Here is a tiny trained network, its code and every weight. The questions are about switching its units off for an input and a class, where a switched-off unit gives its printed mean instead of its output.

import numpy as np


def w(rows, s, z=0):
    codes = np.array(rows[::2]) - 128.0
    scale = np.full(codes.shape[1], s)
    scale[-1] = z or s
    return codes * scale


def norm(h):
    return h / np.sqrt((h * h).mean(-1, keepdims=True) + 1e-5)


def f(y):
    return np.maximum(y, 0)


def log_softmax(a):
    a = a - a.max(-1, keepdims=True)
    return a - np.log(np.exp(a).sum(-1, keepdims=True))


def net(x, mask):
    res = np.array(x, float).reshape(1, 5) / 4 @ E
    u = 0
    for l in range(3):
        y = f(norm(res) @ A[l][:, :-1].T + A[l][:, -1])
        res = res + np.where(mask[u : u + 8], y, B[l][:, -1]) @ B[l][:, :-1]
        u += 8
    return log_softmax(norm(res)[-1] @ U[:, :-1].T + U[:, -1])


A, B = {}, {}
E = w([
[104,81,194,103,28,40],'x0',
[127,126,129,129,127,129],'x1',
[129,129,125,127,127,127],'x2',
[132,215,192,108,42,226],'x3',
[252,222,111,202,124,50],'x4',
],0.0032)
A[0] = w([
[76,164,173,112,99,221,206],'L0N1',
[115,101,206,106,55,36,150],'L0N2',
[142,44,123,118,106,61,74],'L0N3',
[196,129,101,167,116,91,73],'L0N4',
[49,2,56,92,190,85,138],'L0N5',
[186,213,118,167,151,109,101],'L0N6',
[185,86,97,162,168,61,137],'L0N7',
[184,196,133,172,91,68,7],'L0N8',
],0.0055,0.0022)
B[0] = w([
[149,156,21,34,170,108,240],'L0N1',
[7,212,139,126,67,100,218],'L0N2',
[105,167,151,105,234,110,174],'L0N3',
[92,129,115,78,190,117,168],'L0N4',
[227,191,255,162,45,199,254],'L0N5',
[85,64,113,186,84,175,196],'L0N6',
[89,56,36,165,125,94,193],'L0N7',
[183,115,240,96,196,125,182],'L0N8',
],0.0044,0.0051)
A[1] = w([
[104,2,189,118,125,144,181],'L1N1',
[200,83,122,131,152,153,115],'L1N2',
[103,122,102,201,166,63,102],'L1N3',
[127,126,198,83,18,114,251],'L1N4',
[190,139,128,114,195,222,67],'L1N5',
[101,72,143,99,95,122,78],'L1N6',
[183,89,128,179,148,185,89],'L1N7',
[191,207,95,140,58,117,41],'L1N8',
],0.0059,0.0027)
B[1] = w([
[208,183,102,193,165,124,164],'L1N1',
[171,107,111,141,114,196,162],'L1N2',
[28,133,63,33,185,137,165],'L1N3',
[133,136,1,198,180,165,254],'L1N4',
[182,91,247,71,127,107,202],'L1N5',
[133,140,99,174,105,143,141],'L1N6',
[171,37,95,152,72,168,175],'L1N7',
[165,30,211,212,156,138,154],'L1N8',
],0.0049,0.0059)
A[2] = w([
[117,144,116,161,186,201,148],'L2N1',
[68,131,171,52,147,7,90],'L2N2',
[123,195,71,146,149,122,110],'L2N3',
[113,119,181,134,186,41,93],'L2N4',
[67,169,149,175,74,92,129],'L2N5',
[133,164,176,199,126,174,135],'L2N6',
[139,212,142,253,135,123,3],'L2N7',
[197,95,234,165,115,129,96],'L2N8',
],0.0064,0.0042)
B[2] = w([
[120,144,139,127,135,55,253],'L2N1',
[158,80,159,55,59,125,155],'L2N2',
[100,100,149,159,84,134,203],'L2N3',
[118,121,197,93,98,104,148],'L2N4',
[211,103,127,131,176,156,186],'L2N5',
[113,101,193,146,105,83,221],'L2N6',
[56,232,170,159,254,105,195],'L2N7',
[148,99,113,150,26,185,212],'L2N8',
],0.0083,0.0045)
U = w([
[217,93,172,168,73,188,249],'0',
[92,192,183,217,161,89,157],'1',
[147,68,13,167,210,100,58],'2',
[112,85,166,49,116,47,67],'3',
[168,173,110,2,185,181,53],'4',
[66,173,20,132,77,160,116],'5',
],0.016,0.0021)

Each question gives the input, the list of numbers given to net, and the class t.
The units are the neurons (one row each of A and B). Each row of codes is followed by its name. A weight is (code - 128) times the scale printed after its matrix; where a second scale follows, it is the last column's (A, B and U).
mask holds one flag per neuron, layer by layer. A switched-off neuron (its flag False) gives its mean, the last column of its row in B, instead of its output. The means were averaged over made-up inputs and are rounded, as every weight is.
A unit's drop is (log p(t) with every unit on - log p(t) with that unit switched off) / (log p(t) with every unit on - log p(t) with every unit switched off).
The circuit of an input: a set's keep is (log p(t) with only the set's units on - log p(t) with every unit switched off) / (log p(t) with every unit on - log p(t) with every unit switched off). Starting from the 12 units with the biggest drops (on a tie, the unit counted first), units are removed one at a time, each time the one whose removal leaves the highest keep (on an exact tie, the one counted first), for as long as the keep stays at least 0.8.
circuit, biggest first: the units of the circuit, biggest drop first
unit that matters most: the unit with the biggest drop
k most important neurons: the k neurons with the biggest drops, biggest first
k most important neurons of layer l: the k neurons of layer l with the biggest drops, biggest first
drop of u: that unit's drop, to one decimal
input [-1,-2,0,4,-4], class 4: unit that matters most : L0N2
input [-6,-5,-5,7,-2], class 4: 2 most important neurons : L0N1, L0N5
input [8,2,-8,6,0], class 5: 2 most important neurons of layer 0 : L0N5, L0N1
input [8,-8,-1,0,-6], class 1: 2 most important neurons of layer 1 : L1N4, L1N1
input [1,5,2,4,-7], class 5: circuit, biggest first : L1N5, L1N4
input [7,-3,-4,1,1], class 1: 4 most important neurons : L1N4, L0N1, L1N5, L1N3
input [-6,1,-8,5,-2], class 4: 2 most important neurons : L0N5, L0N1
input [6,-1,-3,-1,7], class 3: 2 most important neurons : L0N5, L2N2
input [-1,-1,-4,8,0], class 4: 4 most important neurons : L0N1, L0N5, L0N2, L2N8
input [8,-6,2,6,7], class 1: circuit, biggest first : L2N7, L1N4
input [1,-1,3,-3,4], class 3: 2 most important neurons : L1N4, L2N2
input [5,-8,6,4,-1], class 5: 2 most important neurons : L0N5, L1N4
input [1,-7,-1,-1,-8], class 1: 3 most important neurons : L1N4, L0N5, L2N1
input [-4,7,-3,2,-1], class 4: 3 most important neurons : L0N5, L0N1, L1N4
input [-3,7,-2,-1,6], class 2: most important neuron : L0N5
input [2,7,-4,-5,5], class 3: 2 most important neurons : L1N4, L2N2
input [7,8,-5,0,7], class 3: 3 most important neurons : L0N5, L2N2, L0N4
input [0,-4,5,0,-7], class 0: 2 most important neurons : L0N5, L0N2
input [4,3,8,-8,1], class 3: 2 most important neurons of layer 0 : L0N3, L0N7
input [-3,-3,6,6,-1], class 4: circuit, biggest first : L0N1
input [-5,4,7,6,0], class 4: 3 most important neurons of layer 0 : L0N1, L0N5, L0N8
input [-8,-7,-5,-1,-1], class 0: 2 most important neurons of layer 1 : L1N5, L1N4
input [4,-6,7,-1,-7], class 1: drop of L1N4 : 0.2
input [4,-7,-3,-4,5], class 3: drop of L1N3 : 0.0
input [-2,-2,5,2,-2], class 4: drop of L0N2 : 0.1
